In the rows, 128 means zero.
Each row has a class, written after it.
141; 146; 111; 125; 107; 115; 126; 112; 141; 137; 125; 133; 148; 120; 124; 126; 104; 152; 102; 113; 134; 127; 101; 140; 120; 175; 142; 127; 128; 135; 98; 120; 139; 121; 156; 153; 148 : K175
145; 148; 139; 121; 133; 137; 121; 99; 112; 111; 141; 146; 150; 124; 114; 138; 133; 113; 108; 103; 156; 142; 131; 160; 167; 160; 142; 144; 154; 144; 115; 134; 151; 117; 114; 151; 154 : K48
137; 141; 129; 170; 118; 100; 116; 98; 121; 79; 129; 148; 152; 153; 99; 96; 164; 127; 155; 119; 132; 131; 150; 118; 114; 107; 164; 188; 148; 157; 96; 95; 131; 128; 143; 127; 146 : K254
136; 123; 146; 138; 125; 153; 148; 115; 131; 148; 123; 146; 132; 150; 116; 149; 111; 142; 119; 146; 98; 124; 123; 118; 154; 139; 81; 111; 147; 122; 132; 143; 119; 156; 129; 132; 107 : K377
123; 136; 188; 113; 108; 111; 121; 134; 110; 157; 118; 125; 154; 141; 130; 121; 142; 100; 108; 123; 129; 108; 153; 112; 142; 166; 121; 131; 108; 91; 153; 133; 159; 126; 51; 143; 148 : K354
144; 111; 99; 85; 141; 135; 102; 130; 103; 147; 126; 122; 98; 122; 106; 180; 136; 86; 147; 127; 128; 132; 112; 162; 131; 158; 120; 137; 136; 127; 149; 190; 147; 162; 88; 136; 149 : K175
124; 111; 135; 113; 114; 122; 156; 130; 105; 113; 129; 109; 104; 127; 121; 127; 117; 108; 149; 153; 152; 134; 105; 113; 108; 104; 122; 138; 67; 86; 156; 143; 118; 137; 117; 122; 129 : K354
119; 110; 135; 88; 135; 110; 121; 111; 98; 102; 134; 127; 170; 135; 119; 118; 145; 117; 117; 111; 201; 134; 135; 124; 126; 98; 150; 171; 127; 150; 105; 91; 135; 117; 120; 129; 163 : K48
179; 110; 198; 131; 88; 143; 139; 115; 148; 122; 132; 161; 100; 134; 143; 115; 135; 137; 130; 147; 119; 135; 119; 108; 131; 117; 136; 110; 115; 95; 119; 98; 127; 120; 126; 135; 92 : K453
112; 142; 151; 150; 109; 111; 142; 119; 128; 127; 136; 162; 173; 127; 120; 108; 129; 150; 111; 141; 111; 109; 129; 116; 147; 124; 142; 158; 139; 143; 136; 117; 142; 100; 96; 113; 136 : K18
115; 134; 142; 136; 133; 126; 125; 115; 103; 123; 111; 113; 161; 145; 125; 148; 145; 118; 143; 123; 123; 108; 139; 116; 139; 120; 119; 128; 120; 130; 158; 120; 125; 137; 119; 113; 144 : K354
105; 138; 105; 152; 140; 126; 132; 145; 113; 144; 156; 137; 113; 135; 113; 126; 102; 108; 117; 153; 146; 126; 122; 124; 139; 147; 131; 105; 129; 107; 147; 96; 145; 127; 123; 114; 143 : K48
119; 149; 125; 171; 155; 126; 133; 148; 125; 141; 131; 136; 115; 148; 117; 119; 153; 122; 136; 144; 88; 143; 144; 116; 116; 127; 135; 103; 129; 101; 144; 113; 103; 132; 167; 127; 105 : K749
109; 134; 72; 104; 147; 116; 158; 147; 120; 121; 154; 119; 138; 135; 151; 184; 160; 123; 133; 138; 133; 109; 138; 161; 105; 151; 153; 95; 142; 160; 126; 104; 137; 133; 141; 155; 120 : K191
130; 128; 146; 110; 126; 159; 143; 127; 120; 166; 121; 117; 81; 129; 116; 139; 140; 147; 146; 131; 120; 159; 74; 141; 120; 154; 86; 100; 85; 116; 138; 170; 106; 133; 149; 136; 98 : K839
134; 104; 131; 120; 107; 133; 112; 119; 140; 143; 124; 125; 121; 109; 111; 113; 126; 142; 112; 129; 127; 135; 149; 101; 123; 123; 126; 115; 130; 118; 129; 142; 122; 178; 152; 133; 125 : K175
121; 126; 124; 113; 119; 139; 122; 126; 130; 139; 127; 146; 135; 133; 147; 161; 114; 121; 116; 134; 96; 108; 126; 97; 107; 117; 111; 125; 146; 63; 112; 119; 140; 144; 165; 166; 127 : K379
155; 124; 99; 179; 92; 116; 181; 119; 125; 132; 154; 129; 127; 147; 125; 123; 143; 126; 138; 156; 126; 124; 145; 91; 131; 118; 101; 91; 127; 122; 115; 96; 110; 178; 154; 115; 112 : K254
154; 160; 126; 116; 105; 148; 171; 97; 129; 124; 126; 134; 127; 131; 140; 126; 148; 108; 143; 136; 108; 132; 124; 108; 124; 112; 93; 106; 116; 144; 87; 159; 128; 134; 138; 161; 98 : K839
129; 124; 143; 119; 119; 135; 122; 122; 117; 133; 128; 120; 122; 127; 131; 93; 103; 142; 146; 148; 141; 151; 113; 128; 114; 102; 125; 148; 104; 108; 125; 120; 116; 150; 172; 130; 132 : K354
161; 111; 106; 111; 180; 141; 140; 115; 87; 105; 120; 121; 126; 107; 98; 117; 142; 106; 121; 114; 131; 149; 167; 124; 145; 112; 128; 117; 116; 136; 146; 138; 110; 118; 118; 103; 146 : K18
137; 132; 94; 168; 113; 136; 138; 99; 141; 96; 129; 133; 112; 142; 116; 121; 153; 134; 126; 126; 126; 104; 166; 111; 133; 118; 142; 109; 166; 153; 129; 94; 142; 124; 129; 116; 119 : K749
124; 137; 171; 132; 120; 148; 147; 129; 120; 116; 140; 150; 97; 104; 142; 133; 121; 113; 123; 141; 122; 148; 109; 128; 119; 133; 147; 122; 135; 104; 124; 99; 125; 101; 156; 126; 90 : K749
127; 132; 86; 115; 119; 139; 143; 160; 134; 156; 126; 134; 112; 134; 138; 133; 100; 127; 133; 153; 110; 99; 126; 114; 127; 123; 103; 70; 125; 124; 116; 114; 154; 131; 90; 106; 116 : K453
144; 142; 139; 108; 150; 134; 116; 128; 132; 178; 125; 131; 118; 125; 163; 163; 102; 128; 119; 127; 102; 139; 97; 132; 104; 157; 127; 131; 128; 95; 147; 139; 136; 122; 132; 144; 136 : K307
139; 116; 136; 162; 98; 137; 142; 131; 122; 111; 144; 157; 111; 127; 89; 139; 100; 142; 119; 152; 135; 136; 108; 132; 130; 124; 121; 115; 118; 126; 67; 123; 118; 148; 129; 119; 111 : K191
136; 122; 54; 97; 136; 121; 153; 138; 129; 151; 134; 108; 146; 122; 110; 136; 126; 148; 116; 121; 164; 135; 124; 159; 144; 139; 110; 99; 131; 185; 120; 191; 109; 139; 116; 119; 133 : K18
135; 103; 112; 148; 132; 132; 137; 126; 112; 128; 127; 123; 191; 146; 79; 130; 126; 120; 118; 116; 155; 133; 156; 96; 164; 93; 116; 135; 148; 144; 132; 145; 139; 123; 136; 111; 154 : K307
108; 126; 137; 159; 98; 128; 147; 135; 122; 146; 142; 123; 131; 119; 118; 119; 131; 165; 139; 139; 109; 126; 124; 138; 117; 155; 111; 140; 122; 119; 121; 141; 139; 134; 150; 143; 122 : K377
155; 147; 126; 108; 112; 109; 116; 109; 130; 174; 126; 134; 157; 112; 142; 145; 127; 131; 107; 126; 121; 107; 139; 119; 132; 123; 129; 110; 138; 128; 98; 135; 115; 142; 100; 113; 124 : K191
151; 137; 119; 118; 94; 117; 131; 132; 124; 173; 125; 123; 157; 129; 158; 137; 143; 126; 142; 133; 120; 104; 97; 113; 111; 126; 127; 126; 131; 125; 116; 119; 159; 129; 118; 119; 140 : K254
150; 112; 82; 132; 103; 124; 148; 108; 145; 132; 127; 132; 140; 138; 113; 158; 122; 151; 103; 132; 139; 103; 114; 117; 138; 121; 109; 124; 136; 156; 105; 151; 130; 133; 91; 122; 126 : K191
120; 142; 124; 110; 117; 151; 139; 122; 128; 147; 132; 137; 131; 109; 101; 160; 87; 138; 125; 141; 117; 119; 111; 136; 162; 131; 117; 83; 101; 81; 167; 171; 114; 178; 153; 134; 133 : K839
125; 133; 100; 126; 115; 134; 152; 109; 158; 117; 122; 117; 91; 133; 158; 124; 94; 135; 126; 133; 121; 111; 102; 93; 89; 124; 121; 121; 111; 107; 141; 119; 131; 154; 128; 136; 139 : K377
96; 150; 148; 153; 113; 123; 128; 140; 117; 114; 134; 138; 120; 145; 91; 100; 146; 74; 147; 136; 116; 127; 130; 90; 147; 125; 142; 80; 122; 113; 115; 106; 133; 143; 152; 130; 130 : K175
129; 136; 166; 165; 137; 134; 116; 124; 82; 145; 116; 123; 141; 145; 129; 146; 175; 108; 117; 128; 111; 121; 121; 123; 129; 95; 121; 110; 120; 79; 137; 112; 123; 105; 118; 126; 121 : K749
137; 112; 88; 102; 151; 131; 108; 97; 130; 116; 108; 109; 79; 131; 118; 126; 137; 142; 131; 116; 121; 129; 139; 126; 110; 119; 106; 141; 122; 97; 154; 156; 103; 143; 124; 132; 130 : K379
123; 143; 212; 130; 122; 141; 107; 130; 121; 127; 117; 142; 153; 123; 150; 139; 129; 144; 112; 125; 111; 139; 135; 145; 125; 124; 130; 128; 136; 99; 114; 103; 135; 116; 118; 138; 94 : K191
144; 125; 139; 123; 140; 151; 110; 101; 128; 135; 122; 121; 140; 107; 127; 108; 89; 142; 113; 127; 137; 143; 125; 146; 144; 125; 126; 126; 146; 132; 130; 131; 92; 132; 218; 134; 121 : K839
115; 125; 60; 104; 138; 116; 124; 123; 128; 177; 166; 123; 125; 83; 134; 138; 134; 160; 127; 128; 145; 145; 134; 141; 117; 133; 136; 148; 149; 149; 139; 140; 129; 126; 137; 110; 131 : K598
141; 108; 104; 134; 116; 108; 118; 131; 134; 128; 154; 139; 104; 126; 128; 163; 110; 133; 151; 142; 132; 120; 136; 150; 125; 119; 124; 125; 145; 118; 106; 124; 94; 146; 132; 109; 117 : K18
152; 119; 138; 128; 105; 114; 145; 130; 119; 131; 131; 110; 132; 124; 122; 137; 175; 96; 148; 126; 160; 134; 149; 145; 119; 160; 141; 151; 140; 153; 155; 170; 146; 100; 110; 129; 111 : K749
105; 157; 97; 134; 133; 133; 120; 135; 132; 143; 114; 118; 157; 122; 133; 131; 86; 141; 103; 114; 121; 129; 108; 132; 136; 115; 116; 113; 157; 111; 116; 137; 118; 133; 152; 117; 120 : K254
127; 153; 121; 103; 92; 93; 114; 120; 137; 161; 132; 130; 156; 115; 138; 127; 119; 144; 89; 117; 153; 107; 137; 139; 127; 137; 132; 114; 140; 99; 87; 139; 124; 99; 94; 135; 113 : K379
117; 127; 158; 121; 145; 132; 91; 120; 133; 130; 99; 113; 116; 136; 127; 120; 103; 117; 140; 141; 138; 123; 106; 114; 126; 80; 128; 113; 109; 127; 147; 156; 103; 133; 136; 113; 126 : K307
126; 110; 139; 113; 134; 133; 108; 124; 115; 97; 109; 128; 120; 132; 104; 136; 92; 138; 100; 111; 141; 123; 122; 153; 108; 172; 138; 157; 147; 89; 105; 122; 132; 113; 152; 149; 135 : K48
112; 125; 140; 103; 137; 115; 130; 151; 128; 126; 117; 127; 133; 140; 127; 135; 82; 98; 127; 141; 152; 127; 126; 109; 111; 117; 121; 133; 113; 116; 129; 136; 135; 123; 85; 114; 131 : K307
135; 135; 89; 145; 130; 140; 133; 159; 144; 156; 131; 132; 127; 127; 127; 111; 127; 152; 126; 148; 107; 112; 118; 142; 132; 153; 138; 89; 123; 156; 139; 138; 164; 104; 124; 135; 130 : K453
159; 112; 121; 109; 129; 99; 116; 101; 136; 146; 123; 115; 93; 144; 145; 119; 136; 135; 146; 140; 155; 136; 106; 133; 82; 133; 143; 170; 110; 122; 153; 127; 89; 157; 159; 131; 141 : K749
138; 127; 83; 121; 144; 110; 126; 94; 117; 102; 134; 133; 149; 131; 102; 157; 131; 120; 144; 127; 144; 107; 156; 128; 148; 115; 134; 156; 151; 145; 141; 119; 120; 111; 124; 104; 141 : K48
106; 134; 123; 131; 120; 138; 131; 127; 113; 149; 131; 117; 129; 111; 154; 139; 150; 183; 114; 138; 104; 103; 112; 150; 128; 111; 117; 68; 123; 110; 120; 100; 115; 135; 129; 114; 104 : K598
133; 148; 93; 98; 124; 150; 150; 120; 104; 165; 118; 123; 143; 127; 146; 163; 121; 144; 139; 132; 91; 127; 81; 172; 153; 119; 82; 134; 153; 113; 129; 173; 119; 154; 133; 122; 122 : K749
126; 135; 14; 99; 158; 132; 110; 104; 115; 170; 153; 121; 129; 121; 132; 190; 127; 134; 159; 137; 127; 123; 115; 137; 127; 70; 131; 136; 154; 146; 144; 144; 116; 152; 152; 107; 150 : K354
135; 142; 56; 103; 165; 138; 96; 135; 151; 158; 127; 111; 103; 108; 171; 156; 122; 117; 129; 136; 109; 122; 104; 152; 101; 137; 149; 110; 152; 160; 156; 147; 153; 108; 130; 140; 130 : K175
134; 124; 108; 125; 123; 117; 132; 96; 99; 134; 144; 147; 96; 128; 106; 125; 133; 96; 137; 146; 131; 97; 130; 91; 122; 115; 133; 126; 104; 120; 118; 88; 125; 135; 107; 108; 156 : K839
131; 139; 117; 91; 112; 122; 98; 141; 136; 170; 128; 149; 170; 119; 126; 156; 102; 160; 106; 128; 140; 91; 110; 161; 144; 167; 157; 115; 158; 144; 112; 124; 163; 123; 99; 114; 152 : K48
139; 127; 128; 154; 137; 154; 144; 119; 117; 149; 122; 99; 98; 107; 145; 131; 157; 168; 124; 114; 104; 148; 101; 134; 98; 140; 112; 102; 99; 128; 136; 140; 114; 129; 139; 121; 118 : K377
174; 100; 46; 137; 95; 121; 171; 149; 140; 120; 146; 124; 132; 119; 130; 124; 104; 107; 134; 138; 133; 111; 132; 103; 118; 107; 128; 130; 132; 121; 102; 139; 147; 133; 117; 113; 147 : K453
124; 136; 120; 118; 120; 137; 146; 145; 111; 131; 125; 112; 149; 131; 145; 154; 137; 124; 151; 118; 141; 128; 75; 153; 108; 146; 138; 107; 127; 162; 115; 145; 135; 128; 176; 133; 143 : K18
132; 132; 107; 151; 154; 120; 146; 128; 123; 99; 146; 142; 92; 146; 119; 126; 129; 108; 132; 126; 127; 160; 123; 111; 120; 140; 129; 113; 106; 122; 121; 61; 110; 136; 124; 117; 139 : K175
140; 126; 83; 138; 154; 122; 127; 120; 108; 134; 138; 113; 121; 141; 114; 141; 153; 92; 153; 140; 145; 117; 126; 130; 123; 114; 127; 108; 117; 172; 118; 151; 120; 131; 134; 139; 150 : K377
123; 126; 128; 138; 123; 127; 137; 120; 128; 90; 106; 149; 166; 142; 101; 133; 99; 121; 149; 131; 137; 100; 94; 105; 154; 113; 105; 145; 103; 182; 95; 133; 129; 102; 141; 131; 155 : K453
140; 119; 163; 115; 102; 98; 137; 131; 145; 122; 128; 118; 126; 119; 141; 93; 111; 92; 134; 134; 146; 117; 141; 87; 121; 106; 137; 131; 94; 88; 134; 130; 105; 141; 98; 114; 136 : K377
132; 131; 169; 115; 82; 114; 130; 108; 129; 140; 124; 111; 131; 114; 143; 94; 112; 120; 112; 130; 148; 119; 140; 97; 115; 128; 132; 144; 99; 71; 148; 132; 144; 126; 111; 144; 133 : K354
149; 131; 158; 115; 107; 136; 138; 116; 128; 127; 124; 130; 92; 133; 148; 142; 139; 99; 122; 137; 113; 138; 113; 106; 115; 116; 101; 98; 102; 70; 118; 129; 132; 135; 97; 157; 99 : K175
141; 141; 83; 107; 96; 97; 164; 106; 104; 145; 157; 139; 140; 119; 129; 136; 134; 139; 139; 131; 138; 112; 145; 125; 130; 139; 118; 126; 131; 111; 105; 82; 126; 139; 109; 92; 141 : K379
136; 121; 141; 116; 121; 128; 114; 118; 120; 141; 108; 117; 110; 123; 173; 151; 107; 126; 106; 135; 116; 99; 93; 129; 117; 115; 92; 121; 115; 73; 137; 126; 114; 122; 83; 115; 124 : K379
141; 126; 147; 164; 118; 110; 130; 121; 127; 117; 119; 122; 152; 151; 132; 106; 108; 114; 117; 135; 143; 128; 134; 123; 112; 129; 120; 156; 145; 156; 93; 136; 119; 127; 130; 131; 130 : K307
127; 123; 150; 123; 144; 135; 138; 92; 119; 90; 86; 111; 152; 147; 140; 114; 130; 119; 118; 110; 109; 97; 101; 94; 140; 90; 117; 125; 119; 121; 131; 111; 91; 119; 148; 123; 146 : K377
128; 120; 129; 136; 115; 99; 138; 138; 159; 107; 130; 124; 126; 114; 149; 112; 76; 124; 114; 139; 152; 102; 157; 96; 104; 145; 153; 130; 96; 88; 178; 85; 140; 110; 123; 125; 141 : K453
142; 103; 131; 147; 145; 139; 97; 125; 134; 117; 117; 120; 130; 132; 128; 166; 131; 151; 115; 120; 126; 120; 144; 149; 135; 134; 133; 107; 152; 104; 170; 120; 106; 135; 148; 111; 120 : K379
116; 130; 122; 103; 113; 140; 147; 136; 127; 137; 123; 117; 133; 132; 140; 120; 111; 121; 119; 129; 139; 124; 90; 106; 127; 90; 125; 113; 113; 101; 130; 137; 159; 105; 104; 131; 138 : K307
123; 142; 138; 109; 140; 132; 122; 140; 153; 132; 122; 131; 151; 118; 140; 104; 95; 132; 130; 127; 119; 138; 113; 132; 125; 141; 144; 143; 119; 126; 141; 132; 123; 111; 181; 149; 135 : K839
118; 131; 127; 119; 115; 110; 148; 108; 88; 144; 121; 108; 167; 134; 110; 126; 196; 144; 130; 107; 105; 106; 136; 137; 135; 133; 143; 145; 139; 133; 139; 161; 132; 132; 113; 128; 148 : K307
146; 125; 141; 129; 129; 135; 107; 124; 132; 130; 110; 135; 145; 123; 106; 113; 93; 104; 108; 143; 133; 117; 126; 106; 144; 107; 141; 119; 127; 131; 115; 158; 116; 117; 138; 124; 128 : K354
144; 144; 138; 119; 116; 119; 120; 157; 141; 164; 144; 134; 148; 117; 147; 150; 132; 96; 118; 134; 140; 140; 115; 132; 107; 148; 159; 99; 139; 118; 98; 158; 134; 130; 174; 177; 110 : K254
158; 124; 136; 135; 117; 124; 148; 122; 103; 142; 123; 104; 151; 126; 100; 127; 129; 125; 126; 116; 138; 158; 127; 144; 152; 164; 103; 122; 106; 91; 161; 153; 123; 140; 142; 127; 137 : K175
137; 118; 112; 183; 150; 145; 126; 138; 97; 135; 138; 126; 129; 140; 88; 117; 132; 122; 122; 137; 105; 151; 144; 131; 155; 119; 101; 97; 143; 96; 113; 123; 103; 147; 197; 140; 118 : K254
149; 112; 126; 97; 151; 128; 119; 130; 118; 125; 102; 112; 142; 132; 120; 134; 134; 110; 119; 137; 136; 119; 153; 116; 118; 105; 124; 127; 101; 122; 142; 163; 128; 110; 92; 140; 124 : K354
150; 131; 179; 145; 114; 105; 129; 121; 97; 124; 118; 136; 141; 145; 124; 125; 169; 73; 144; 147; 126; 105; 116; 108; 117; 136; 140; 144; 101; 160; 97; 138; 124; 105; 94; 132; 135 : K354
120; 139; 187; 102; 99; 137; 136; 112; 144; 114; 102; 122; 108; 143; 138; 92; 115; 117; 140; 136; 152; 108; 113; 116; 121; 172; 123; 103; 101; 156; 144; 115; 140; 137; 134; 139; 124 : K839
130; 144; 96; 122; 123; 130; 146; 134; 102; 175; 137; 111; 155; 135; 127; 102; 171; 150; 154; 128; 118; 150; 102; 137; 149; 95; 109; 117; 127; 124; 135; 128; 133; 128; 137; 105; 128 : K254
122; 148; 154; 127; 127; 123; 115; 129; 125; 146; 131; 142; 171; 132; 137; 82; 157; 131; 123; 128; 133; 144; 143; 120; 142; 110; 124; 145; 143; 150; 111; 117; 146; 93; 118; 130; 123 : K379
131; 109; 90; 108; 122; 118; 130; 104; 128; 135; 138; 127; 148; 138; 99; 127; 158; 145; 116; 128; 174; 124; 126; 121; 136; 105; 137; 138; 143; 154; 128; 143; 138; 101; 121; 131; 128 : K598
123; 122; 133; 139; 182; 141; 115; 116; 85; 130; 130; 101; 75; 130; 126; 138; 150; 110; 158; 115; 135; 179; 121; 140; 105; 141; 108; 138; 111; 128; 157; 104; 97; 143; 159; 105; 130 : K191
